Below are the code and all the weights of a small trained network. Each question names an input and a class and asks about switching units off, where a switched-off unit gives its printed mean instead of its output.

import numpy as np


def w(rows, s, z=0):
    codes = np.array(rows[::2]) - 128.0
    scale = np.full(codes.shape[1], s)
    scale[-1] = z or s
    return codes * scale


def f(y):
    return y / 2 * (1 + np.tanh(0.7978845608 * (y + 0.044715 * y**3)))


def log_softmax(a):
    a = a - a.max(-1, keepdims=True)
    return a - np.log(np.exp(a).sum(-1, keepdims=True))


def net(x, mask):
    res = np.array(x, float).reshape(1, 5) / 4 @ E
    y = f(res @ A[0][:, :-1].T + A[0][:, -1])
    res = res + np.where(mask, y, B[0][:, -1]) @ B[0][:, :-1]
    return log_softmax(res[-1] @ U[:, :-1].T + U[:, -1])


A, B = {}, {}
E = w([
[126,97,181,74,119,223,59,150],'x0',
[61,49,184,196,179,107,130,81],'x1',
[205,78,47,187,143,200,125,77],'x2',
[137,204,132,127,255,137,101,101],'x3',
[152,139,133,183,113,125,80,169],'x4',
],0.0089)
A[0] = w([
[127,187,130,115,204,151,138,191,122],'N1',
[168,144,162,210,86,99,81,93,204],'N2',
[137,157,144,140,223,119,159,105,158],'N3',
[120,150,163,117,116,101,123,167,83],'N4',
[154,53,89,139,124,177,132,115,56],'N5',
[108,144,75,153,122,84,110,128,76],'N6',
[106,74,125,130,52,108,166,155,90],'N7',
[43,60,144,179,148,117,93,86,49],'N8',
[84,147,158,115,136,117,140,153,68],'N9',
[135,139,62,78,94,140,137,150,163],'N10',
[155,126,122,164,122,65,130,114,87],'N11',
[124,151,122,102,126,95,243,84,143],'N12',
[168,119,70,149,144,173,143,88,57],'N13',
[123,150,146,160,133,113,121,196,88],'N14',
[115,85,179,84,125,197,77,142,112],'N15',
[253,128,94,146,145,115,115,131,255],'N16',
[111,116,187,110,112,90,125,139,71],'N17',
[112,156,161,89,154,98,157,160,93],'N18',
],0.014,0.0099)
B[0] = w([
[117,84,114,162,222,166,202,152,179],'N1',
[120,106,240,100,132,171,143,156,196],'N2',
[150,75,135,137,149,212,173,119,201],'N3',
[84,177,180,117,71,175,153,51,149],'N4',
[144,199,191,103,137,177,165,72,169],'N5',
[216,216,118,44,241,155,100,191,139],'N6',
[192,125,167,191,231,195,247,150,180],'N7',
[18,171,72,1,132,228,170,208,180],'N8',
[144,155,188,84,134,194,157,89,147],'N9',
[60,111,128,101,188,211,164,184,194],'N10',
[203,206,157,68,245,72,59,147,151],'N11',
[149,121,201,65,155,108,53,168,192],'N12',
[87,241,232,114,110,174,193,49,173],'N13',
[111,110,189,80,79,157,183,132,139],'N14',
[215,133,136,17,193,59,146,116,200],'N15',
[82,118,203,94,110,150,135,160,247],'N16',
[145,177,196,116,148,193,164,99,152],'N17',
[88,167,205,124,80,174,159,54,165],'N18',
],0.01,0.014)
U = w([
[100,179,179,135,92,115,146,62,79],'0',
[198,171,134,74,178,98,76,135,99],'1',
[53,163,88,106,117,127,155,189,165],'2',
[109,87,168,124,125,102,139,133,250],'3',
[154,90,135,186,154,122,208,125,73],'4',
[83,44,136,153,89,136,83,151,141],'5',
[203,113,60,253,62,60,48,97,6],'6',
[202,42,11,224,39,22,10,47,6],'7',
],0.014,0.012)

Each question gives the input, the list of numbers given to net, and the class t.
The units are the neurons (one row each of A and B). Each row of codes is followed by its name. A weight is (code - 128) times the scale printed after its matrix; where a second scale follows, it is the last column's (A, B and U).
mask holds one flag per neuron, in row order. A switched-off neuron (its flag False) gives its mean, the last column of its row in B, instead of its output. The means were averaged over made-up inputs and are rounded, as every weight is.
A unit's drop is (log p(t) with every unit on - log p(t) with that unit switched off) / (log p(t) with every unit on - log p(t) with every unit switched off).
The circuit of an input: a set's keep is (log p(t) with only the set's units on - log p(t) with every unit switched off) / (log p(t) with every unit on - log p(t) with every unit switched off). Starting from the 12 units with the biggest drops (on a tie, the unit counted first), units are removed one at a time, each time the one whose removal leaves the highest keep (on an exact tie, the one counted first), for as long as the keep stays at least 0.8.
circuit, biggest first: the units of the circuit, biggest drop first
most important unit: the unit with the biggest drop
top k neurons: the k neurons with the biggest drops, biggest first
drop of u: that unit's drop, to one decimal
input [-5,1,-2,0,-2], class 1: circuit, biggest first -> (N12, N16)
input [3,-4,8,4,-7], class 0: circuit, biggest first -> (N13)
input [7,-8,-1,4,1], class 2: top 4 neurons -> (N10, N1, N12, N11)
input [6,6,4,-8,-5], class 4: top 2 neurons -> (N7, N12)
input [2,-6,4,7,-1], class 4: top 4 neurons -> (N1, N8, N3, N12)
input [-8,5,-7,0,-2], class 1: top 3 neurons -> (N12, N11, N6)
input [-4,-4,-5,8,-6], class 4: top 2 neurons -> (N1, N3)
input [1,-8,4,7,-3], class 2: top 3 neurons -> (N16, N7, N10)
input [-3,-6,3,5,8], class 3: top 3 neurons -> (N8, N16, N2)
input [1,6,-5,2,3], class 2: top 2 neurons -> (N8, N13)
input [-1,8,7,-3,-6], class 2: top 2 neurons -> (N8, N18)
input [6,-5,6,2,2], class 0: top 4 neurons -> (N13, N16, N5, N12)
input [-5,0,2,8,-7], class 4: top 2 neurons -> (N3, N1)
input [8,2,-4,-6,0], class 1: most important unit -> N15
input [-7,-2,7,7,7], class 0: top 3 neurons -> (N13, N16, N15)
input [-8,4,4,5,-2], class 1: top 3 neurons -> (N11, N6, N12)
input [-8,-5,3,-1,2], class 1: top 2 neurons -> (N11, N6)
input [-7,-6,-7,-8,4], class 4: drop of N7 -> 2.0
input [8,-3,1,-6,7], class 1: drop of N15 -> 1.8
input [3,-3,-8,-5,-3], class 0: drop of N4 -> 0.1
input [-1,-2,-7,3,-2], class 0: drop of N18 -> 0.3
input [6,1,-8,4,-6], class 0: circuit, biggest first -> (N18)
